B, the same points and some others measured another way; then each row and its match in B:
B (72 x 32):
[[ -64  -92 -144   59   -6 -207  -32  209  200 -260 -130  215   99 -143
  -143  -12 -100  263  108 -102  222  -91  -14  -54  167   42  -85   63
   -57  186   69 -205]
 [ -65  151 -145 -204 -188  192  -49  120  -14 -127  164  -61 -122  182
  -289   30   50  -94  -46  238  192    7   85 -352  -99   42  -46  -59
   101  -11  153 -146]
 [  22  209 -202 -267 -232  346   -9  100   94  -47  132 -100  -73  141
   -59   15   76 -107  -28  418  197   12  -33 -223  -94   57   58  -27
   155  -14   91  -76]
 [  37   13 -218   73   18 -150 -164  112  -45  -35 -136  139  -40  -60
   -66 -148 -170   93  154 -180  130  -44    6   76  232 -180 -122    4
   -24   79  -25 -257]
 [  -2 -104  -10  215  137 -143   72 -453 -198  403 -334  211  172 -199
   300  256  110  103  -79  -74  -98 -157 -189  315   29 -105  126  190
    41 -258   -5   80]
 [   2  146  -68  233  123 -182  -12 -178  -36  -12 -131  108   43 -104
   -41  125  -78  290   21  127  114 -116  -12   40    5   43  -80   91
    -1  -18  177  -22]
 [  21  126  -23 -128 -104  153  110  108  -79 -232  180  -49  -95   76
  -309  106  206  -11    2  164   70  -21   92 -321  -81  -27   76 -107
    43 -110  123  -79]
 [  32   53   78  326  194 -195  225 -190  110 -126 -148  146  183 -309
    49  297   91  486  -16  204   86  -92 -100   91  -68  107  122  159
   -52  -98  127  104]
 [-238 -279  159    4  154 -211  -89 -106 -322   45  -33  249   45  140
  -282  -48   30   -6  -22 -522   23  -95  185  -48   82   24 -135 -158
    14  -11  -14   39]
 [-235  -81   94  -31  135  -21 -179 -215  -81  311  -78   51   75  161
   -34   19  -46   79 -160  -72  161  -56   65   57  -70  282  -88  -59
   193    5  -21  250]
 [-135 -218  -46  -24  -96  -18    4   34  -94  -49   13  210   49  -40
  -102  -26    2  -29  -46 -168  159   87  -32  -68    5 -172  -17   68
   -55  -77  -53 -241]
 [ -23  391 -119  -41  -49  162 -121 -140  -11  132   67 -206 -121  171
  -172  178   -1   79 -145  505  183  -47   56 -222 -215  225  -52   -5
   219  -70  234   88]
 [ 204  113  -74   86   65  193   75 -210 -144  174  -51   45   28 -109
   351  -87   36   40  107  160    9   32 -153  336   70 -233  140   12
    53 -181 -142   49]
 [ 114  128 -282 -229 -226  189   14  205   65  -76  -30  -44  -78    7
   -76   61  156 -118   84  169   42 -102  -61 -186   96 -127  121   -8
    90  -45   58 -221]
 [ -92   43  -39   50  -35   94  -56 -251 -182  206   37   66  -11   57
    24   23  -59  -24 -146  169  180  103  -41   16 -156  -70  -55   94
    62 -163   28  -61]
 [  -3  106 -149  171  192 -226 -290 -186 -185  249 -238  130  -22   50
    30 -122 -245  133  108 -181   79 -170   49  234  222  -17 -228  -42
    84   87   36  -17]
 [   5    1   74    5    0  134   96   98 -166 -370  313  116  -55   70
  -213 -251  -27   57  101    2  216  189  126 -105  -26 -168  -71 -156
   -81  -24  -50 -119]
 [ 189  114 -266 -192 -234  192  184  312  235 -319  -13   -4   -9 -151
   -33  113  228   32  152  268   56  -92 -127 -195  110 -130  226   35
    12  -18   69 -247]
 [-216  -92  168 -254  -66  167   64   68  -50  -70  190  -53  -12  194
  -391  193  295  -55 -196   16   93   -5  151 -405 -208  236  110 -144
   145 -119   63  150]
 [ -48  227  -43  219   72  -62  -10 -208  -25  -61   39   56   14  -14
   -88   89 -146  283  -64  354  256   10   15  -45 -157  107 -144   93
    19  -21  210  -13]
 [  42  199 -157 -206  -97  195  -65  128   89  -22   25 -121  -72  111
  -115   39   94   -7   28  242  109  -97   28 -172    9  117   58  -97
   180   25   75   19]
 [-264 -381  227    9  138 -188   27 -119 -218   18  -48  281  136   37
  -200   54  122   52  -78 -475   36  -65  107  -31   27   50  -23  -81
   -10  -65  -50   84]
 [ -69    7  -62 -229 -173  243   39  -35  -82   90   62  -19  -30  114
   -93  136  197 -172 -118  150   59  -16  -21 -204 -117   -5  114  -16
   132 -155   43  -32]
 [  68  282 -227  298   35 -185  -88  -15   36 -172  -48   52  -53 -138
  -131   20 -247  333   64  266  250   11   -7  -33   11  -87 -184  141
   -62   39  209 -270]
 [  97   65  -84 -227 -108  222  108   42  -84    9    1  -38  -36   51
   -42  113  302 -140   56   74  -83 -135  -22 -120   45  -74  206 -108
   121 -145   17   11]
 [ -61   63 -138  -21 -129   85   23  -26  -28 -168   99  142   -5   43
   -90  -29  -78   28  -11  234  251   40  -16 -152  -73  -59 -106   60
   -24   10  148 -209]
 [ 111  -72 -170  -39  -92  157   95 -108 -130   11  -46  243   70  -79
   283 -154    7 -104  143   23   64    8 -171  212  141 -327   56   55
   -35  -81  -84 -191]
 [ 155  319  -23  277  191   88  -34 -703 -605  424  -23   74  -84  119
   290  -74  -97  -53   27  217  -64  -35  -21  360  -59 -268 -114  -18
    80 -303   90  108]
 [ -15 -204  -26   80   94 -133  -38  -66 -144  189 -218  181   78 -137
    78    2   39   51   40 -346  -20  -48  -68  218  179 -183   68   35
    -3 -115 -163  -70]
 [-200 -206 -188   31 -139 -164  -78   38  186  147 -251  169  133 -202
   -27  244  -38  124 -179  -30  213   -7 -172  -57  -21    2   22  304
     4  -48   29 -274]
 [  94   58 -199  140    0  -30  -57 -367 -510  176  -77  273  -70   56
   147 -166 -130 -180  130 -112  -33  -56  -41  207  146 -475 -170   28
   -66 -170   62 -290]
 [-111  -78   35   59    6  -19   56   84  142 -141   35   76   86 -121
  -131   88   20  249  -83   76  242   88  -14  -86 -101   94   47   71
    -7  -22  -13  -31]
 [  35  278 -328  280   12 -189 -257 -179  -41  235 -223   34  -66 -100
    45   44 -318  202  -18  218  209  -28  -92  120   39 -111 -204  231
    30  -20  154 -264]
 [ -63   22  -66  -87  -11  -61  -29  127   83  -33  -90  -21    0   -8
  -243  187  139  113  -30  -17   60 -142   42 -202   36  140   69  -28
   100   -4   89  -11]
 [ 126   14 -183  -95  -90  267   15  -67   -4  206  -80   62   46  -73
   363 -125   20  -85   68  145   89   54 -207  268   90 -207  145   54
    94 -106 -196  -59]
 [  25   -2   29  -76  -75   77  251   66  -24 -211   50   21   14  -86
  -218  291  354   54  -32   94  -39  -83   -7 -273  -78  -39  233   -6
     7 -201  108  -47]
 [ -22  -29 -108  128   28  -84  -52 -141  -11  227 -208  103   77 -160
   119  131  -26  128  -68   21   95  -20 -133  149   13  -72   46  170
    40 -119  -34  -81]
 [ -69  129   21   73  158   21 -198  -67   35  183  -12  -78   -6   62
   -30  -64 -140  231  -60  117  237   57   57  109  -48  221  -70  -67
   166   40  -70  198]
 [-143  -58  -34   91   13 -147  -97    8  -91  -45    0  127  -18    0
  -244    1  -99  112  -52 -120  198   43   63 -110  -15  -35 -128   40
   -29  -13   51 -175]
 [-142 -333  -35  -99 -134    8  119  -71 -187  -27  -46  341  111  -35
   -10   37  134 -161  -32 -249   40  -27  -81  -53   44 -238   42   74
   -76 -131  -13 -240]
 [-180  164 -114   36  -12   66 -298 -219  -49  367  -14  -69  -48  160
   -31   -4 -239   39 -221  270  314  103    5   -1 -187  167 -184   86
   188  -25   54   19]
 [ -22   11  133  187  157  -58  164 -246 -108  -54   -1  137  105  -94
     1  142   88  256  -29  103   70  -34   -9   60  -94   39   55   26
   -10 -135   72  127]
 [  39   88   52   63   95  182   10 -211 -130  175   67   -8   18    7
   161  -77  -11   83  -32  176  132  118  -44  192  -91  -26   53  -35
    97 -144 -119  148]
 [   0  -68 -162 -260 -228  149   97  135  -66  -83   -6   74  -27   24
  -146  126  260 -205   14  -27  -29 -104  -36 -248   54 -163  150  -12
    39 -123   61 -221]
 [-169    1   54   73  115  -41 -133  -88  130  223  -89  -36   87  -29
   -38  124  -54  266 -174  105  233   29  -11   46 -120  292    7   56
   157  -14  -44  189]
 [ -57  117 -105 -166  -88  129  -78  -28  -10  209  -58 -121  -52  102
  -118  202  156  -55 -128  159   41 -107   -3 -173  -75  121   89  -12
   206 -116   76   45]
 [ 109  242 -233 -216 -194  286    1  143  119  -50   56 -126  -79   57
   -41   45  106  -49   30  380  129  -37  -49 -171  -13   14  106  -28
   145  -25   74  -89]
 [ 259  131  -25  289  160  -46  317  -83  149 -273 -113  153  172 -384
   261  102   90  461  201  274   52  -74 -186  254   92  -97  200  108
   -95  -61   25   31]
 [ 264  352 -471 -117 -167  188 -124  -86   -2  372 -288 -115 -100  -32
   294  110   50 -145  101  337  -71 -222 -215  135  176 -185  131  101
   204 -115   73 -155]
 [ -23 -250  186   55  117    1  256 -175 -156  -42  -36  252  177 -132
   100   88  237   97   27 -180  -39  -46  -62  134   30 -100  185  -18
   -39 -180  -92  111]
 [ 204  246 -162 -230  -16  268  -71  145   34   63  -20 -174 -101  102
    43  -93  134  -41  170  145  -16 -136   13   36  169   29  145 -221
   223    8  -69  127]
 [ -59 -141 -156 -416 -248  201  -14  296   -1  -77   30   32  -52  136
  -221    9  248 -276   33 -156   11  -99   27 -296  117  -65  120 -128
   109  -16  -27 -175]
 [ -40   86  -94  310  271 -440 -288  -67  -95  173 -310   71  -21  -92
  -176   43 -209  341   59 -288   63 -169   93  146  197   53 -197   13
    43   65   55  -26]
 [-276   74  -78 -220 -132  106 -222 -203 -115  418  -48 -115  -67  281
  -244  288   88 -176 -338  173  121  -95   62 -315 -247  272  -50   33
   283 -135  197   67]
 [ -26  -75 -349   75    3 -281 -290  153  263  266 -473  107   91 -241
   121   57 -191  210   49 -196  144 -152 -178  211  302    2  -28  211
    72  139  -80 -218]
 [-361 -232  -93 -232 -150   42 -325   18  -65  310  -18   82   -7  237
  -180  -80 -135 -211 -233 -201  279   85   46 -140  -68  101 -169   21
   161   35  -70 -122]
 [ -47 -268  137   21   20   31  256 -225 -325  -59   37  309  114  -59
    32   41  222  -75    6 -210  -54   -5  -46   49   -8 -264  114    0
   -98 -243  -49  -57]
 [-318 -337  171  -81  -48 -120  166  376  333 -587  168  230  190  -84
  -462  105   86  328  -88  -99  373   69   97 -412 -110  290    1    5
   -94  175   62  -78]
 [ -37   68  -74 -185 -125  164   56   74   37  -52   43  -53  -23   59
  -180  179  210  -23  -69  188   72  -75    9 -266  -85   89  120  -30
   120  -89  102   -7]
 [   8  130 -197  -30 -100  165 -165  -35  -93   81   82   30  -81   98
    44 -214 -201  -59   17  188  259  131  -28   49   -6 -138 -131   18
    59   -8  -27 -186]
 [ 154  101 -144 -122  -97  189  125  -95 -147  120  -86   -2  -22  -33
   101  154  273 -135   50  124 -128 -140 -108   -2   58 -194  220   -4
    94 -223   26  -46]
 [ 170  -94 -174 -100 -145  174  246  125   37 -297    6  251   95 -164
   202 -123  118  -27  229   50   59  -16 -172   83  189 -321  156   28
   -99  -23  -70 -255]
 [ 141   11   27 -143 -102  312  348 -180 -132   95    2  -13   53  -94
   141  321  487 -124  -53  227 -178  -78 -158  -43 -111 -159  414   25
    91 -393   -8   89]
 [ -24  164   39  131  169 -196  -27  -90  -83   45 -120  -64  -30  -16
  -295  301  138  256  -56    7  -31 -208  120 -152  -25  183   32  -46
   102  -92  193  137]
 [ -79 -121    1   50    5   -1   92 -159  -29   45  -76  199  141  -99
    99   84   46  101  -47   36  123  -10 -105   76  -29  -30   55  106
    -1  -88    1  -24]
 [  87  312 -242  158 -116  131   43 -212   -7  -87   69   92  -11  -45
   134  -20 -205  131   13  585  301   84 -133   23 -131 -136 -123  191
   -28  -41  211 -233]
 [  89  -52   78  -62   60  260   79 -142 -217  126   84   66   26   32
   218 -174  108  -81   69  -27   12   89  -49  243   36 -173  143 -126
    79 -171 -232  132]
 [-243  -21 -104 -123  -80   44 -233   32   53   37   58   81    1  203
  -173 -119 -205   11 -105   75  355   39   74 -150  -63  196 -219  -22
   117  150   70  -70]
 [  96   97  108  206  165  -14  241  -99   56 -248   30  100  120 -185
    28  102  104  387   79  226  105  -29  -30   73  -39   66  115   -1
   -34  -58   57  146]
 [ 161 -228 -149 -342 -223  488  151  179   12  -16   86  165   82  -52
   421 -354  143 -289  193  -39   76  156 -227  263  211 -388  266  -75
    26  -74 -402 -147]
 [ 251   86 -237 -232 -121  244  114   49   42  186 -220  -49   19 -113
   269  151  338 -134  137  117 -179 -221 -208  105  197 -153  356  -11
   164 -163  -76    4]
 [ -11 -287  118 -205  -63  153  300  -55 -159   65  -64  127  118  -93
    10  280  525 -156  -55 -210 -209 -122  -91  -67    7 -134  389  -37
    50 -325 -102   69]]
Rows of B count from 0, top down.

[ 272   27  190   27   27   10  193  -13 -209 -123  -84 -116  158  -39
 -107 -220 -131   78   59  113  265  428    6   94  269  -88 -554  110
   67] -> 63
[ 392  -98  126 -104 -244  242  170  -20 -375 -277  200 -376  127  114
 -174 -476  -53  172 -128 -114 -124  113  149   23  110 -256 -332   59
  -49] -> 37
[ 119  -49   27   37   -6  145  185  -43  100  -62 -143 -160  139   11
  111 -212 -226  -38 -127   -4  216  114  176 -154  275 -264  -64  -68
 -154] -> 19
[-258  172  -39 -211 -167  -29 -238 -300  -35   19  436   87 -127   77
   -1  -56  363 -119  108 -332 -121 -348 -202   61 -421   74  193  -15
  -15] -> 69
[ 136  116   -7 -114 -165   86   15   -3 -203  -13  112 -119  108   58
  116 -219   39  -25 -111  -42   13  -67   18 -161   93 -270  -56  -44
  -77] -> 42
[ 194 -202   61  -15  -89  387  104  191   17   -9  -44 -216   30  178
   46 -284 -225   19 -278  -98  -43  -84  169  -95  -19 -310  113  -16
 -195] -> 40
[-366  141  -13   61   47 -251   40 -134   11   71 -185   22 -157  105
   96  149  100 -240  102 -140   14 -242 -158   32 -354  -99  209  -14
  -48] -> 26
[-104  197  -58  -75   57 -248  -73  -25 -180  283   12   46  -26  -18
  129  261  273 -379   87   71    5 -102 -413   78 -354  111 -109    7
   70] -> 71
[-214  289    5  -72  199 -165  -59  -28   15  296 -294  182  -83 -126
  310  268  239 -322   52  100  186  -79 -407   -6 -219   50  -55   96
  139] -> 56
[  48   31  185   23  172   87  173  -80  112  -95 -317   40  -61 -110
  109  -46   22  -45  -17    4  206  177  -37  119  -52  -21 -244  166
  108] -> 38
[ 100    7  338   47  -54   81  -25   31 -120 -181  189  180  -10  130
 -300 -280 -158  316  208  -95  298  370   64  267   51   10 -419  166
   86] -> 15
[ 217   93  225 -146 -244  151  -22 -173 -288 -337  405  -31   80   64
 -240 -487   50  340  100 -197  100  218  115  115  162 -105 -406  124
   70] -> 50
[ 104  -58   68 -146  -84  432  -89 -115  258  -53  254   30   68   -1
   70 -348  -84   91 -142 -199  181    6  151 -105  166  -98   49  -20
 -131] -> 2
[ 254 -112   79  -59  -73  417   99   80   79  -58  -19 -170  165   47
   84 -402 -287  116 -248  -37  195  123  218 -197  369 -315  -67  -17
 -175] -> 11
[ -91  -85  -50  156  -35 -204  117  -13  -58   70   33 -148   15  189
  -80   72 -129 -260   63  -63    2  -68  -13   49 -231  -94   76 -144
 -186] -> 36
[ 421 -101  115 -142    8  258  186 -364   62 -296  185 -175   54 -263
  -18 -213  275 -121  -97 -110  -29  201   38  214 -108  183 -444   98
  111] -> 57
[ 245 -144  203  -61  -40  406  127    7   28 -233  -36 -102  -95   35
   -8 -304   24  108 -207 -178  -85   -8  143  120 -200 -138  -92  152
   18] -> 67
[-269  125   53   36  232 -133  -35  -37  184  226 -265  239 -213  -47
  220  334  203 -347   71  -21  105 -142 -310  151 -501  132   94   86
   94] -> 39
[-347  152  -21   34   42 -294   72 -365   76  -49  -52    4 -105    2
   45   96  167 -239  180 -182   67 -141 -128   74 -264   23   77  -28
  -10] -> 61
[   7  -26   47    2  -59   87  185 -173    5 -187  -98 -216    1   61
   38 -227  -42  -22  -84 -169    9  -59  134  -50    4 -239   25   -3
 -101] -> 46
[-120   60   83  -12  184   28   44 -109  181   71 -223  102 -118  -93
  156  107  120 -208   -4  -45  130  -25 -169   99 -255   68  -31   99
   69] -> 10
[ -63  -37  -62   43  -28 -106   84  -39  -71  104    7 -176    1  116
   21   50   10 -286  -20  -55  -66 -142 -105   16 -252  -72   66  -84
 -128] -> 64
[ 234   98  222 -202   67  214 -183   33  -99  121  232  233    2 -136
  -46  -66  220   18   67   53  195  276 -320  263 -143  281 -507  246
  237] -> 21
[-276  261   18  -11  101  -40   18  279 -147  311 -550  -14   23  139
  298  -21 -230  -31  -89  150  279  -64 -216 -306  249 -414   99   80
  -54] -> 27
[-279  -69 -123  131   64  -10  257 -112  296   43 -445 -286   20  112
  246  -53 -306 -244 -171 -107  124 -228  155 -304  118 -389  404 -174
 -320] -> 65
[ -20  204  -23  -42  -11 -278   37  -82 -292  102  -10  -56   14  -15
   87  132  253 -286   90   45  -20  -52 -272   59 -245  -17 -187    9
   74] -> 49
[  -4  246   33 -181  -99  -38  -14  -58 -345    5  -18  -97   -6   31
  129 -117  243  -43  -32  -50  -75 -144 -200  -63 -109 -191 -108   95
   77] -> 66
[ -80   64  120   17   51  113  167  -55   91 -148 -349  -36 -133   26
  193 -131   -8   -7 -116 -133   58 -112   97  -55 -103 -284  107   84
  -12] -> 59
[ 267 -210  114  -92   -2  571 -144  335  178  222  132   96   42   94
   70 -198 -210   32 -270  -22  137   39   14  -24  -22  -63   17   37
 -125] -> 53
[ 392 -201    2  -26 -259  159  135   37 -298 -135  345 -371  159  177
 -187 -312  -77  -44 -142  -95 -189   26  148   34  -63 -184 -186  -93
 -171] -> 44
[ 131   20   75  -24   -3  108  101  -73   29  -69  -42  -35   21  -37
  114 -117   42  -79  -76  -43   88   43   37    3  -34 -102 -121   33
   -9] -> 58
[ 193  -56  161    3  -10   65  143 -120 -106 -172   67 -120   43  -10
 -159 -194  -23   20   49  -55   97  246   11  187  -17   16 -369   97
   35] -> 33
